Below are the code and all the weights of a small trained network. Each question names an input and a class and asks about switching units off, where a switched-off unit gives its printed mean instead of its output.

import numpy as np


def w(rows, s, z=0):
    codes = np.array(rows[::2]) - 128.0
    scale = np.full(codes.shape[1], s)
    scale[-1] = z or s
    return codes * scale


def norm(h):
    return h / np.sqrt((h * h).mean(-1, keepdims=True) + 1e-5)


def f(y):
    return np.maximum(y, 0)


def log_softmax(a):
    a = a - a.max(-1, keepdims=True)
    return a - np.log(np.exp(a).sum(-1, keepdims=True))


def net(x, mask):
    res = np.array(x, float).reshape(1, 5) / 4 @ E
    u = 0
    for l in range(2):
        y = f(norm(res) @ A[l][:, :-1].T + A[l][:, -1])
        res = res + np.where(mask[u : u + 4], y, B[l][:, -1]) @ B[l][:, :-1]
        u += 4
    return log_softmax(norm(res)[-1] @ U[:, :-1].T + U[:, -1])


A, B = {}, {}
E = w([
[199,165,178,153,93,195,167,104,164,102,39],'x0',
[49,74,46,1,106,123,113,162,67,105,128],'x1',
[86,84,87,95,196,146,165,85,69,159,119],'x2',
[191,79,130,202,139,90,61,162,158,118,111],'x3',
[166,176,151,65,107,96,118,164,109,90,78],'x4',
],0.0083)
A[0] = w([
[177,168,183,255,166,140,144,126,177,147,150,134],'0.n0',
[157,230,190,124,231,130,214,50,121,173,158,84],'0.n1',
[134,167,150,35,227,96,148,95,57,128,78,43],'0.n2',
[159,19,77,204,153,171,143,90,130,106,55,2],'0.n3',
],0.0083,0.0033)
B[0] = w([
[130,115,46,97,60,30,95,50,65,63,133,254],'0.n0',
[58,201,101,145,112,136,192,113,61,182,42,230],'0.n1',
[119,41,125,146,104,92,91,149,97,64,238,200],'0.n2',
[42,222,121,103,174,198,33,254,200,214,146,180],'0.n3',
],0.0068,0.0086)
A[1] = w([
[99,195,177,156,132,221,196,66,136,167,89,9],'1.n0',
[250,228,191,124,25,115,78,165,200,29,48,107],'1.n1',
[119,208,232,93,89,130,191,145,89,85,194,82],'1.n2',
[121,74,128,12,134,191,186,157,64,93,61,100],'1.n3',
],0.012,0.0014)
B[1] = w([
[163,140,154,119,81,143,150,155,114,35,131,180],'1.n0',
[78,247,99,164,81,172,188,124,69,85,71,246],'1.n1',
[136,131,122,145,181,186,74,178,173,167,91,183],'1.n2',
[139,57,114,140,165,66,103,89,95,145,197,207],'1.n3',
],0.014)
U = w([
[221,104,213,76,117,85,187,83,186,224,110,4],'0',
[66,18,24,115,167,23,66,98,39,171,252,210],'1',
[199,45,232,74,130,161,212,156,96,82,202,50],'2',
[106,118,139,82,217,203,51,255,215,250,141,81],'3',
[92,253,103,162,64,169,189,141,78,102,72,220],'4',
[195,65,248,121,149,103,208,127,239,186,136,5],'5',
],0.0072,0.0034)

Each question gives the input, the list of numbers given to net, and the class t.
The units are the neurons (one row each of A and B). Each row of codes is followed by its name. A weight is (code - 128) times the scale printed after its matrix; where a second scale follows, it is the last column's (A, B and U).
mask holds one flag per neuron, layer by layer. A switched-off neuron (its flag False) gives its mean, the last column of its row in B, instead of its output. The means were averaged over made-up inputs and are rounded, as every weight is.
A unit's drop is (log p(t) with every unit on - log p(t) with that unit switched off) / (log p(t) with every unit on - log p(t) with every unit switched off).
The circuit of an input: a set's keep is (log p(t) with only the set's units on - log p(t) with every unit switched off) / (log p(t) with every unit on - log p(t) with every unit switched off). Starting from all 8 units, units are removed one at a time, each time the one whose removal leaves the highest keep (on an exact tie, the one counted first), for as long as the keep stays at least 0.8.
units of the circuit, in order: the units of the circuit, biggest drop first
top k neurons: the k neurons with the biggest drops, biggest first
k most important neurons of layer l: the k neurons of layer l with the biggest drops, biggest first
drop of u: that unit's drop, to one decimal
input [3,1,-4,-7,-8], class 2: units of the circuit, in order : [1.n0; 1.n1]
input [1,5,-6,-4,-4], class 3: 2 most important neurons of layer 0 : [0.n0; 0.n1]
input [-4,-5,4,0,-3], class 1: top 4 neurons : [0.n0; 1.n1; 1.n2; 1.n0]
input [7,2,8,6,-8], class 3: units of the circuit, in order : [0.n3]
input [-4,1,4,6,-2], class 3: units of the circuit, in order : [0.n0; 1.n3; 1.n1]
input [0,0,2,3,-5], class 3: units of the circuit, in order : [0.n3; 1.n1]
input [-3,2,7,7,-8], class 3: 2 most important neurons of layer 0 : [0.n3; 0.n0]
input [1,0,7,-1,-1], class 1: top 2 neurons : [1.n1; 0.n2]
input [8,6,1,-6,-8], class 1: top 2 neurons : [1.n3; 1.n1]
input [-8,-8,8,2,8], class 1: top 2 neurons : [1.n1; 0.n2]
input [4,-2,6,2,7], class 1: top 2 neurons : [0.n2; 1.n3]
input [-2,0,-1,-1,1], class 3: top 3 neurons : [0.n0; 1.n1; 1.n3]
input [1,6,-8,-6,-2], class 3: top 3 neurons : [1.n2; 0.n0; 0.n1]
input [2,1,5,-3,8], class 1: top neuron : [1.n3]
input [-2,-3,-2,5,-5], class 1: top 2 neurons : [1.n1; 0.n0]
input [3,5,3,8,-4], class 3: top 2 neurons : [0.n3; 1.n1]
input [6,0,8,8,2], class 3: drop of 0.n3 : 1.1
